Below are the code and all the weights of a small trained network. Each question names an input and a class and asks about switching units off, where a switched-off unit gives its printed mean instead of its output.

import numpy as np


def w(rows, s, z=0):
    codes = np.array(rows[::2]) - 128.0
    scale = np.full(codes.shape[1], s)
    scale[-1] = z or s
    return codes * scale


def norm(h):
    return h / np.sqrt((h * h).mean(-1, keepdims=True) + 1e-5)


def f(y):
    return np.maximum(y, 0)


def log_softmax(a):
    a = a - a.max(-1, keepdims=True)
    return a - np.log(np.exp(a).sum(-1, keepdims=True))


def net(x, mask):
    res = np.array(x, float).reshape(1, 5) / 4 @ E
    u = 0
    for l in range(3):
        y = f(norm(res) @ A[l][:, :-1].T + A[l][:, -1])
        res = res + np.where(mask[u : u + 10], y, B[l][:, -1]) @ B[l][:, :-1]
        u += 10
    return log_softmax(norm(res)[-1] @ U[:, :-1].T + U[:, -1])


A, B = {}, {}
E = w([
[213,70,87,4,118,123,105],'x0',
[164,67,139,188,154,103,32],'x1',
[126,128,127,127,130,128,130],'x2',
[186,168,52,167,204,182,162],'x3',
[106,70,93,158,77,154,137],'x4',
],0.0023)
A[0] = w([
[91,169,114,150,124,130,101,61],'0.n0',
[109,73,151,143,196,153,51,5],'0.n1',
[124,58,146,127,74,83,129,91],'0.n2',
[63,133,137,222,158,149,73,142],'0.n3',
[107,203,139,49,103,173,254,81],'0.n4',
[62,149,151,87,79,63,163,123],'0.n5',
[151,176,79,178,178,200,187,128],'0.n6',
[98,69,224,154,90,100,100,162],'0.n7',
[161,196,209,94,200,99,109,6],'0.n8',
[223,66,108,85,124,139,55,130],'0.n9',
],0.003,0.0028)
B[0] = w([
[138,113,144,144,174,112,158,133],'0.n0',
[158,176,63,169,69,63,87,139],'0.n1',
[114,150,124,122,188,176,124,181],'0.n2',
[230,115,138,51,152,93,214,223],'0.n3',
[123,180,65,169,85,61,60,228],'0.n4',
[146,141,96,112,185,225,80,211],'0.n5',
[117,125,137,67,168,197,74,227],'0.n6',
[127,177,82,107,195,212,117,251],'0.n7',
[136,255,135,55,232,46,114,142],'0.n8',
[179,166,167,137,150,108,239,246],'0.n9',
],0.0034,0.0024)
A[1] = w([
[207,128,146,167,129,99,96,104],'1.n0',
[110,221,143,196,138,147,92,174],'1.n1',
[89,6,59,193,38,194,155,137],'1.n2',
[113,151,96,79,199,215,87,126],'1.n3',
[187,47,190,212,167,48,2,114],'1.n4',
[44,83,218,94,97,127,98,113],'1.n5',
[120,49,64,144,140,181,229,160],'1.n6',
[183,140,158,91,188,91,215,111],'1.n7',
[85,148,210,243,170,104,204,4],'1.n8',
[43,101,245,60,75,90,70,104],'1.n9',
],0.0038,0.0023)
B[1] = w([
[45,112,87,145,107,117,111,171],'1.n0',
[162,57,132,118,101,99,132,224],'1.n1',
[115,239,210,101,221,39,97,188],'1.n2',
[88,83,175,163,71,139,86,253],'1.n3',
[73,169,2,130,102,100,175,212],'1.n4',
[159,133,121,141,166,195,119,168],'1.n5',
[139,159,186,127,123,112,75,217],'1.n6',
[92,110,166,165,66,113,75,214],'1.n7',
[182,80,157,151,109,110,179,162],'1.n8',
[126,127,104,185,194,216,132,186],'1.n9',
],0.0044,0.0032)
A[2] = w([
[37,130,73,127,82,128,93,165],'2.n0',
[121,116,165,208,8,55,78,172],'2.n1',
[203,3,104,31,78,96,147,65],'2.n2',
[209,144,98,146,203,218,101,79],'2.n3',
[98,81,163,198,110,88,233,92],'2.n4',
[53,198,100,59,55,176,210,89],'2.n5',
[74,117,146,200,164,163,200,166],'2.n6',
[163,55,129,14,109,109,124,122],'2.n7',
[135,175,181,83,246,44,104,5],'2.n8',
[63,216,121,110,63,135,190,61],'2.n9',
],0.0037,0.0023)
B[2] = w([
[192,109,117,157,102,137,85,238],'2.n0',
[160,130,127,96,70,168,109,252],'2.n1',
[171,110,190,141,130,111,189,202],'2.n2',
[3,99,148,101,127,195,153,208],'2.n3',
[207,109,166,59,160,86,161,176],'2.n4',
[113,60,40,206,170,78,103,213],'2.n5',
[169,96,132,30,124,156,147,219],'2.n6',
[152,120,174,192,165,139,187,213],'2.n7',
[94,212,174,130,113,73,94,192],'2.n8',
[156,106,99,150,156,88,111,191],'2.n9',
],0.0047,0.0023)
U = w([
[206,73,176,113,149,100,230,134],'0',
[129,108,2,166,130,68,105,135],'1',
[59,94,136,127,169,241,114,115],'2',
[160,130,147,128,89,121,79,220],'3',
[101,213,177,121,157,59,96,101],'4',
[89,122,133,122,5,132,138,1],'5',
],0.0096,0.0067)

Each question gives the input, the list of numbers given to net, and the class t.
The units are the neurons (one row each of A and B). Each row of codes is followed by its name. A weight is (code - 128) times the scale printed after its matrix; where a second scale follows, it is the last column's (A, B and U).
mask holds one flag per neuron, layer by layer. A switched-off neuron (its flag False) gives its mean, the last column of its row in B, instead of its output. The means were averaged over made-up inputs and are rounded, as every weight is.
A unit's drop is (log p(t) with every unit on - log p(t) with that unit switched off) / (log p(t) with every unit on - log p(t) with every unit switched off).
The circuit of an input: a set's keep is (log p(t) with only the set's units on - log p(t) with every unit switched off) / (log p(t) with every unit on - log p(t) with every unit switched off). Starting from the 12 units with the biggest drops (on a tie, the unit counted first), units are removed one at a time, each time the one whose removal leaves the highest keep (on an exact tie, the one counted first), for as long as the keep stays at least 0.8.
circuit, biggest first: the units of the circuit, biggest drop first
most important unit: the unit with the biggest drop
k most important neurons: the k neurons with the biggest drops, biggest first
top k neurons in layer l: the k neurons of layer l with the biggest drops, biggest first
drop when u is switched off: that unit's drop, to one decimal
input [2,8,5,-1,2], class 1: most important unit => 1.n4
input [8,8,4,5,-5], class 0: top 2 neurons in layer 0 => [0.n9; 0.n4]
input [7,6,3,6,-3], class 0: circuit, biggest first => [0.n9; 0.n7; 2.n2; 2.n3]
input [-5,-6,0,5,8], class 4: 2 most important neurons => [1.n2; 1.n6]
input [-2,-4,-2,6,7], class 4: circuit, biggest first => [1.n2; 1.n6; 0.n7]
input [7,4,7,-3,-7], class 0: circuit, biggest first => [2.n2; 2.n7]
input [-4,4,1,-6,7], class 4: 4 most important neurons => [1.n2; 0.n6; 0.n3; 2.n8]
input [6,5,3,-7,-2], class 2: 2 most important neurons => [1.n9; 0.n3]
input [5,7,7,-7,2], class 1: 2 most important neurons => [1.n4; 0.n6]
input [6,1,3,2,7], class 4: 2 most important neurons => [1.n2; 0.n3]
input [-4,-4,-5,-1,4], class 3: 4 most important neurons => [0.n9; 1.n4; 0.n5; 1.n1]
input [5,-7,4,-8,-2], class 2: 2 most important neurons => [1.n9; 1.n4]
input [-1,-6,-5,6,3], class 1: 3 most important neurons => [0.n4; 2.n5; 1.n9]
input [-6,-2,5,-3,4], class 0: most important neuron => [1.n8]
input [-1,6,-1,8,6], class 2: top 2 neurons in layer 0 => [0.n6; 0.n4]
input [4,4,0,6,7], class 4: 3 most important neurons => [1.n2; 1.n6; 0.n7]
input [0,-3,4,3,6], class 4: 2 most important neurons => [1.n2; 0.n7]
input [1,1,3,5,-4], class 2: 2 most important neurons => [0.n6; 1.n2]
input [6,-2,-2,8,4], class 2: top 2 neurons in layer 0 => [0.n3; 0.n6]
input [1,8,0,2,-5], class 1: circuit, biggest first => [1.n4]
input [7,-2,4,-7,-4], class 0: top 2 neurons in layer 0 => [0.n9; 0.n6]
input [4,7,3,1,-2], class 1: top 2 neurons in layer 1 => [1.n4; 1.n3]
input [-5,7,-2,1,0], class 1: drop when 1.n0 is switched off => 0.1
input [2,5,-4,0,7], class 4: drop when 1.n2 is switched off => 0.9
